In the rows, zero is written as 128.
Known rows:
reskel: [150 166 118  97 121 124 122 125 144 132 152 118 108 107 119 128 128 134
 120 106 160 166 135 131 112 114 103 119 132 123 137 132 121 147 128 146
 124 123 106]
zuzar: [149 152 138 143 112 176 108 134 120  91 107 123 108 128 157 138 174 148
 124 144 103 123 141 157 145 116 107 116  98 162 113 164 108 122 160 143
  79 155 130]
treflu: [138 162 127  88 114 148 126 158 115 109 117 133 110 131 128 123 120 116
 127 127 134 104 138 148 120 120 139 120 131  85 120 142 150 149 115 125
 123 126 104]
lizek: [149 169 128 107 113 136 125 149 126 140 146 142 109 143 142 104 133 134
 129 120 149 123 139 151 112 110 125 102 127 107 132 151 128 142 117 130
 119 131 122]
gribrur: [162 185 144  61 129 131 141 156 106  95 104 134 116 107 133 113 129 130
 109 134 141 122 126 183 130 155 144 142 111  97 118 127 123 163 126  91
 138 141 103]
famuk: [147 109 123 198 116 179 132 166 123 108  72 111  76 131 114 163 153 161
 141 154  88 109 144 180 179  93 104 175 100 124 135 140 132 130 144 149
 111 152 136]
skubi: [150 151 144 147 114 170 108 109 135  77 133 112 115 139 160 126 168 155
 117 131 124 125 136 155 151 109 106 115 105 142 126 153 103 121 150 144
  86 155 124]
liklos: [147 149 148 116 122 170 110 123 125  78 105  94 130 124 129 162 163 134
 129 141 119 131 138 134 168 125  82 104 115 169 106 137 110 107 157 145
 107 158 137]
pegrum: [144 149 126 137 114 163 104 132 150 119 109 112 127 132 161 169 157 140
 133 144 123 143 147 127 130 116  81  95 135 141 102 169 132 117 144 165
  63 143 132]
puple: [ 70 138 158 130  80 105 158  94 142 111  85  72 132 159 168 168 136 109
  84 149 118 143 129 138 136 108  50  90 152 115  87 157 111 111 191 116
  86 166 168]
faflodren: [140 170 150  87 131 145 120 126 133  82 133 133 149 148 134 157 102 119
 107 137 156 106 135 144 147 128 128 124 150  55 113 124 146 127 104 135
 122 142 101]
plefluk: [118 165 112 104 109 128 107 110 147 140 139 131 125 163 110 134 123 113
 130 112 154 138 135 110  99 115 103  90 153 108 129 140 135 141 128 155
 127 121 112]
zepok: [134 156 136  93 126 136 117 152 118 116 144 124 135 133 114 152 115 117
 120 121 152 120 135 138 141 116 115 116 141 120 130 127 140 117 124 125
 150 145 124]
mabuk: [141 156 131 133 125 148 104 135 139  98 113 137 148 136 156 189 138 138
 115 147 133 129 143 145 149 118  87 108 137 127 109 147 152 112 153 151
  84 151 149]
tupok: [146 173 115  82 123 123 133 157 133 140 142 124 105 107 121 140 127 128
 118 113 151 151 129 143 111 113 113 121 130 127 129 137 137 150 131 128
 129 127 108]
grigrin: [136 160 136 100 127 144  97 149 119 120 149 137 149 131 127 182 104 129
 110 132 147 125 143 144 130 110 120 112 144 112 130 139 140 110 121 136
 129 146 120]
domik: [145 148 140 153 106 176  89 127 115 102  90 121 113  94 137 146 161 154
 129 142 103 135 147 148 125 126 109 122  98 155 119 161 102 128 165 144
  96 149 124]
pluvas: [153 150 132 140 108 163 101 120 130 104 106 122 108 104 144 139 169 143
 132 124 126 135 143 132 132 115  99  95  96 162 123 153 113 126 165 147
  80 143 146]
penik: [148 164 120  98 124 122 122 120 144 127 155 112 117 111 108 142 124 134
 118 108 161 166 132 129 112 115 104 121 133 125 136 127 127 136 126 138
 133 130 107]
patre: [136 160 140  98 124 136 113 146 119 116 142 127 128 138 111 153 115 120
 121 120 153 122 135 137 141 117 111 113 134 122 134 129 144 118 119 129
 155 144 125]

Facts:
trode: λ tofik; η mastam
brofores: α flemi; λ trakle; φ ramuku zosta bredi; η boski
brokun: α skeskoste; φ ramuku; η plitra
kletruk: φ ramuku stasir
foton: α dosisu; λ datres; φ ramuku zosta tofik bropu; η penik
pliplok: λ fabron pluplum; φ tonos besu; η pumi
plosir: φ grepudo bropu gralol; η fimil
datres: α bezas; φ mastam; η penik
zeklun: φ zenom lotrem
lepul: α pefan; λ pefan; η nidifu
liklos: λ pegrum; η koboran
nabi: α platram; λ platram; η grepudo
vogrugol: φ droklak
fimil: φ faflodren
klofas: α rutus; φ piflastes; η zosta
skubi: λ livel; φ skeskoste grepudo gadeflen; η naflal
zefezul: α flanem; φ treflu basezom kletruk; η fimil
zuzar: λ gazor; φ treflu; η reskel
bisis: η fanos
pegrum: α liklos; λ niren; φ grezes plomor; η koboran
kliflas: λ flipla; φ klugil; η stabral
dravom: α bisis; λ bisis; φ droklak; η fanos
stozi: α fetros; φ fabrudri pefan basezom; η kletruk
travar: α stabral; φ ramuku tofik; η kiron
puple: α gadeflen; λ ramuku; η morul
rubre: α tofik; λ tofik; η mastam
mastam: η retegru
sogradrel: λ pefan; φ travar; η nidifu
penik: φ pero plitra
plitra: φ flipla
basezom: α klumi; φ ramuku; η brutel
mabuk: α travar; λ travar; η kiron
nidifu: α zuzar; η reskel
stidral: η plosir
rutus: α klugri; η zosta
siklok: α nefo; λ kluradel puple; φ ramuku skegi lipli; η morul
kluradel: α grebosko; λ siklok grebosko; η morul
besu: φ klozibel pefan; η gribrur
tupok: φ notrim
flevi: α tropo; λ tropo; η rutus
flibon: α dribel; η braram
grupor: α piflastes; η plosir
stabral: α pumi; η kiron
piflastes: α stidral; φ basezom kletruk bredi; η plosir
trakle: α roneklo; λ flemi; φ skitonus; η boski
lizek: φ treflu ramuku; η bredi
fabrudri: η plomor
skupim: η brutel
reskel: φ pumi flunar flipla
pefan: α sogradrel; λ lepul; φ ramuku; η nidifu
dasker: λ roneklo; φ brokun; η boski
zepok: η brokun
zosta: φ droklak koboran
notrim: α garol; φ fanos; η ravizik
flipla: α muzu; φ droklak; η stabral
gazor: α nidifu; λ zuzar; η reskel
dabro: φ treflu basezom
zafur: α nabi; η grepudo
plekleskor: α sifumom; φ klozibel pefan; η dabro
muzu: α pluvas; φ famuk; η stabral
klozibel: α brubes; φ mastam; η gribrur
faflodren: α stasir; η basezom
pumi: φ droklak ramuku zosta; η kiron
plefluk: α faflodren; φ ravizik flanem; η basezom
sifumom: α trutikul; φ stabral plosir; η dabro
kedrek: α redan; φ bredi famuk; η notrim
platram: η grepudo
benusar: φ vogrugol
domik: α klugil; λ plizo klugil; φ ramuku; η stozi
tropo: η rutus
grugrom: α besu; λ brubes; η gribrur
klumi: α skupim; η brutel
gribrur: α bredi; η vogrugol
kamak: φ droklak ramuku
vaple: η lipli
bredi: φ gribrur; η vogrugol
skitonus: λ brobus; φ mastam; η tonos
garol: φ ramuku ravizik; η ravizik
gralol: α stozi; λ fetros famuk; φ ramuku; η kletruk
drorun: α lipli; λ flanem; φ garol kamak; η fimil
fetros: α zeme; η kletruk
zeme: α teplu; λ famuk; η kletruk
pluvas: α kliflas; λ flipla muzu; φ ramuku livel; η stabral
grezes: α dreklik; λ pliplok fabron dreklik; η pumi
skugru: α kedrek; φ zafur; η notrim
nefo: α ramuku; η morul
kepli: η tidazu
droges: φ droklak; η zeklun
gadeflen: α kluradel; λ ramuku kluradel; φ ramuku gribrur; η morul
vefum: φ kamak; η kamak
fanos: α gribrur; φ ramuku stasir; η vogrugol
flunar: α stotri; φ kamak; η tonos
klugil: λ plizo grigrin; φ notrim domik; η stozi
kleluk: α brokun; λ skeskoste skegi; φ pumi fanos; η plitra
grepudo: α vefum; η kamak
niren: α pegrum; η koboran
skegi: α zenom; η plitra
grebosko: α siklok; λ puple; η morul
miriskor: η benusar
ramuku: η morul
pero: α droges; λ droges; φ benusar; η zeklun
dreklik: α pliplok; φ gribrur; η pumi
plomor: α notrim; φ notrim; η ravizik
tofik: α trode; η mastam
bezas: α foton; η penik
droklak: α fanos; η vogrugol
skeskoste: α skegi; φ zenom; η plitra
rigek: α tidazu; λ miriskor; η benusar
stasir: λ plefluk; η basezom
brobus: α flunar; η tonos
kifla: α flevi; λ flevi; φ mastam; η rutus
stotri: α skitonus; λ flunar; η tonos
flemi: α trakle; η boski
lotrem: η tupok
famuk: λ zeme; φ gribrur; η kletruk
kevim: α mabuk; φ gadeflen; η kiron
tidazu: α miriskor; φ zosta; η benusar
dribel: η braram
tonos: φ droklak ramuku grezes garol; η penik
teplu: α famuk; η kletruk
zenom: λ skeskoste; φ faflodren; η plitra
retegru: φ ramuku
redan: α meri; λ meri skugru; η notrim
patre: η breflum
meri: λ redan; φ zefezul; η notrim
bropu: α livel; φ datres koboran; η naflal
flanem: α drorun; φ droklak; η fimil
klugri: η zosta
treflu: φ gribrur; η klumi
koboran: α basezom; φ droklak mastam basezom; η brutel
grigrin: α domik; η stozi
fabron: α grezes; λ pliplok grezes; η pumi
pluplum: α fabron; φ nefo; η pumi
lipli: α plosir; φ stabral gribrur; η fimil
brubes: α grugrom; φ ramuku flemi; η gribrur
naflal: α flibon; η braram
trutikul: φ bredi; η dabro
roneklo: α dasker; φ grezes pefan basezom; η boski
dosisu: α tonos; λ foton; η penik
livel: α skubi; φ kleluk; η naflal
plizo: α grigrin; λ grigrin; η stozi

Rows:
No name comes twice in this set of rows, the named rows included.
[140 169 124  59 136 130 145 153 134 109 146 107 119 128 111 165 127 115
 114 118 153 142 127 139 143 113 110 118 137 129 113 115 139 140 126 139
 145 134 107]  brutel
[111 143 117 161 111 139  92  83 161 103 101 131 145 163 125 150 153 139
 125 135 121 146 129 133 114 132  84 111 146 127 119 145 130 127 165 162
  98 137 130]  kifla
[165 142 144 126 113 135 129 136 123 130 123 105 100 115 102 105 135 139
 136 114 151 127 147 136 146 126 116 133 115  98 155 124 114 130 109 125
 162 138 128]  besu
[122 144 156 142  92 138 148 119 141 111  94  98 118 126 191 146 141 130
  98 153 119 131 141 153 129 107  86 113 135  82  96 185 126 132 158 125
  48 158 146]  gadeflen
[147 179 127  93 120 137 119 153 126 122 152 159 119 147 158 147 116 126
 114 122 154 108 141 149 123 101 130 101 129  92 125 152 149 141 127 133
  89 135 127]  muzu
[160 178 105 157 133 192  43 120 117 118  48 198 132 143 114 202 146 195
 151 182 104 130 157 178 133 148 123 120 115 151 130 149 126 130 138 223
  83 129  86]  pefan
[115 185  90  80 123 107 122 133 142 120 142 166 106 156 130 137 125 119
 115 110 153 138 115 157  92 110 129 111 130 114 125 137 155 170 159 133
 107 118 114]  kevim
[119 167 115 115 109 123 101 110 142 131 142 146 127 161 113 128 123 123
 124 111 154 138 127 127  93 116 114  98 147 102 137 142 134 145 136 150
 127 121 114]  plekleskor
[151 119 151 168 111 161 116 109 141  86  95  90 112 112 107 137 153 152
 133 130 121 139 143 129 164 127  86 149 108 112 132 133 108 119 142 146
 131 151 135]  skitonus
[149 173 126 103 112 142 115 151 130 132 149 147 120 132 151 138 124 129
 119 125 152 121 146 148 104 108 135 101 138  95 126 165 146 139 114 137
 101 132 111]  piflastes
[157 186 127  79 128 115 139 156 135 147 126 140 125 108 141 143 119 136
 117 132 157 153 133 159 107 137 115 124 141 101 122 148 137 157 118 122
 115 126 112]  fanos
[114 161 131 104 111 116  99 120 132 128  73 150 150 132  87 135 105 105
 127 124 145 133 127 122  90 174 116 111 158  60 126 130 149 152 132 125
 152 115 111]  droklak
[139 173 111 103 121 133 122 140 147 131 182 138 121  98 141 155 116 139
 106 117 156 161 140 152  93 102 124 128 137 108 133 157 137 143 133 141
 109 133 101]  stozi
[152 184 114  85 128 127 131 134 144 115 165 142 122 126 148 145 121 141
 111 119 161 144 131 159 117 110 125 123 138  99 123 148 139 150 122 146
  99 132 100]  sifumom

Now the same nodes, written a new way:
Known rows:
lotrem: [131 119 129 127 115 124 116 122 134 134 126 107 125 139 124 135 124 139
 122 134 146 128 124 127 126 132 138 120 142 124 128 122 128 132 147 134
 138 135 110]
pluplum: [151  95 132 168 149 147 129 127 121 123 138  57 110 155 105  89  80 169
 170  89 146 128 131  75  60 178 161 130  15 135 163 131 128 174  84 123
 105 165 173]
plizo: [122 139 125 121 113 124 152 149 116 173 116 119 138 121 102 124 110 147
 103 111 137 142 145 108 137 137 128 127 145 130 126 143 120 124 106 145
 110 144 109]
stozi: [108 130 134 121 117 130 131 135 121 118 127 128 129 127 138 133 126 114
 130 138 130 141 135 129 137 128 138 124 137 135 139 147 133 130 101 125
 130 123 139]
basezom: [122 117 144 106 129 128 142 120 134 114 141 138 115 123 112 137 128 125
 110 144 123 134 128 135 133 136 139 137 140 131 134 143 144 135 138 109
 132 125 148]
stasir: [144 116 129 116 154 128 127 129 113  96 144 160 118 120 117 123 145 117
 126 146 114 106 110 154 139 136 138 126 146 128 127 119 123 130 156 111
 160 133 124]
brutel: [126 125 126 116 133 135 132 131 133 127 108 118 123 120 118 126 127 139
 126 127 129 117 130 139 127 134 127 130 129 128 129 127 127 127 143 117
 116 131 120]
muzu: [103 142 149 129 121 146 126 125 104 146 148 110 135 102 128 146 108 132
 100 143 148 147 141 115 115 133 114 122 131 140 123 147 130 149 126 136
  98 120 152]
pluvas: [120 128 135 145 163 137  86 141  92  96 143 147 125 107 135 107 149  96
 145 153 132 102 119 150 151 113 105 124 148 127 134 122 122 119 141 141
 162 131 129]
kleluk: [123 109 144 130 142 125 118 156 116 117 136 141 115 126 117  93 141 116
 133 125 116 121 124 134 183 118 128 135 157 121 147 141 140  96 111 146
 164 167 126]
pero: [130 109 135 130 136 118 125 155 128 125 130 136 122 132 106  99 134 122
 135 116 122 128 131 126 162 120 129 137 140 125 145 142 143 101 114 144
 157 157 127]
brubes: [117 129 135 122 111 121 157 138 133 147 138 129 132 118 153 157  95 129
 118 143 120 136 131 114 117 124 126  97 121 142 134 152 140 132 124 133
 110 108 157]
grugrom: [141 102 115 128 144 118 125 140 128 127 124 138 107 121 146 123 127 106
 148 136 125  90 116 153 135 122 117  92 133 126 144 111 111 113 159 143
 147 127 117]
kluradel: [164  83 101 150 113  96 131 112 124 134 112 124 163 202 111 145 216  86
 131  88 120 168 144 155 117  68  98  94  97 172  69  80 140 162 151  79
 102 110 131]
tropo: [127 147 116 116 129 122 140 128 123 152 114 122 137 118 130 141 110 134
 117 130 136 125 135 118  94 135 130 122 127 134 115 120 105 143 139 125
 110 101 105]
platram: [126 146 116 117 129 125 138 129 123 151 112 124 135 116 129 140 111 135
 120 130 137 125 131 122  93 138 130 121 120 133 117 118 102 146 138 122
 109 102 109]
bredi: [141 139 128 131 132 132 128 107 145 127 145 144 112 125 159 145 128 132
 124 138 108 113 109 128 116 121 117 128 126 106 117 105 121 116 158 128
 125 116 132]
vogrugol: [124 131 132 126 128 115 130 135 145 129 131 139 126 126 134 128 121 124
 133 132 119 125 125 126 125 121 127 134 124 128 134 137 140 114 135 130
 135 116 137]
dosisu: [144 132 109 136 139 140 112 114 130 114 114 144 124 123 139 123 147 123
 150 128 134  99 116 158 142 133 116 131 139 110 126 104 110 114 146 144
 139 135  99]
reskel: [116 141 130 128 130 127 121 138 131 118 118 131 136 124 137 123 128 128
 138 132 119 129 128 121 129 120 129 135 125 132 133 138 136 121 119 120
 130 116 133]

Rows:
No name comes twice in this set of rows, the named rows included.
[122 117 143 135 139 125 120 158 110 116 133 133 120 128 126  99 135 125
 131 120 114 129 124 123 172 117 127 125 151 125 144 138 140 106  99 134
 148 162 132]  brofores
[131 163 121 137 119 147 110  95 153 106 128 138 141 130 159 147 138 149
 139 135 117 120 112 133 126 124 121 149 125 103 115 115 135 117 137 131
 124 117 120]  plosir
[131 126 121 110 146 128 129 133 125 118 113 126 122 117 119 127 129 131
 127 135 125 107 124 141 114 132 129 125 131 132 124 119 119 134 155 105
 120 115 111]  klumi
[121 127 137 129 130 120 134 155 120 133 127 122 135 130 118 109 120 139
 120 118 118 140 131 106 149 120 131 131 130 136 136 146 145 116 104 131
 133 147 133]  plekleskor
[124 137 137 120 133 132 159 156 119 135 124 126 155 121 101 129 102 167
 109 124 110 138 132 102 130 137 136 129 124 148 125 158 154 129 118 112
 113 137 135]  plefluk
[126 130 128 123 117 123 150 144 124 171 117 112 137 128 104 121 106 150
 108 104 135 147 146 105 125 137 132 130 125 131 127 138 123 130 107 137
 106 142 117]  brobus
[157  74 117 153  99  98 147 132 131 166 112 102 168 211  91 138 204 111
 111  65 114 194 162 126 132  67  99 104  93 177  73 102 161 151 127  84
  84 141 145]  puple
[166 109 100 176 107 133 116  84 139  98 128 144 179 206 148 156 234 102
 146  95  95 164 121 162 149  59  88 110  98 146  60  77 164 141 142  93
 108 131 145]  siklok
[121 155 132 133 138 127 125 127 109 138 141 136 145 112 134 138 112 129
 115 144 133 131 128 106  93 129 126 127 119 141 113 127 118 145 136 122
 119  96 132]  travar
[139 150 105 131 126 142 126 115 128 131 117 143 140 118 136 136 128 133
 136 131 134 107 120 144 125 136 117 129 137 113 116 111 106 124 144 146
 124 122 102]  zeme

Now the same nodes, written a new way:
Known rows:
lipli: [129  94 141 156 104 147 145 148 163  72 142 106 144]
dravom: [152  87 165 143 179 122 183 164 144 149 157 137 136]
kepli: [145  87 134 171 123 153 164 150 144  77 151 113 142]
kamak: [137  95 146 154 120 162 164 155 152  76 148 105 143]
sogradrel: [133  64 120 128 176  97 129 141 168 112 139 116 164]
stidral: [136  80 123 170 107 132 132 129 158  65 140 107 152]
plosir: [126  90 131 157 100 142 127 142 167  64 138  97 150]
skegi: [135  91 121 177 109 138 138 149 152  73 147 114 140]
zefezul: [142 100 156 177 122 151 196 163 141  95 158 138 128]
domik: [134  76 119 138 177 104 144 154 160 126 151 123 150]
brutel: [128  97 134 152 118 161 172 156 157  72 153 106 143]
notrim: [129  97 152 156 108 150 164 151 158  79 145 113 139]
plefluk: [135  96 155 168 123 150 210 157 146  90 160 143 134]
fimil: [131 115 106 179 113 165 127 193 147  77 159  96 119]
dreklik: [131  91 134 160 109 157 139 113 143  81 146 137 156]
plomor: [134 107 168 159 117 161 195 170 149  94 155 129 127]
kifla: [138  88 150 139 183 121 192 166 147 145 162 146 138]
lepul: [138  82 142 137 204 107 183 196 152 144 156 148 135]
lotrem: [138 117  79 207 115 157 111 202 135  78 165 101 111]
flibon: [138  90 139 173 114 141 162 147 148  81 148 123 140]

Rows:
No name comes twice in this set of rows, the named rows included.
[120  96 135 153 105 147 160 148 166  69 146 111 144]  klumi
[144  92 126 176 121 153 156 158 143  77 154 112 138]  fabrudri
[134  68 120 134 162 106 129 129 164 111 142 116 163]  dasker
[155  87 168 174 118 141 169 147 143  94 145 120 138]  brubes
[126  95  72 163 157 110  83 176 159 113 154 104 135]  zenom
[138  89 141 138 196 115 181 181 149 150 162 145 134]  gazor
[139 100 138 180 118 146 168 164 143  89 156 130 128]  flemi
[136  79 135 136 170 115 160 148 157 126 153 129 150]  drorun
[147  79 137 173 106 131 122 132 153  74 135  98 150]  bisis
[129  70 120 126 169 115 119 128 157 108 139 135 169]  kliflas
[138  85 133 145 188 111 169 189 150 133 155 141 135]  gadeflen
[129  79 129 130 172 123 137 141 151 118 144 146 161]  pluvas

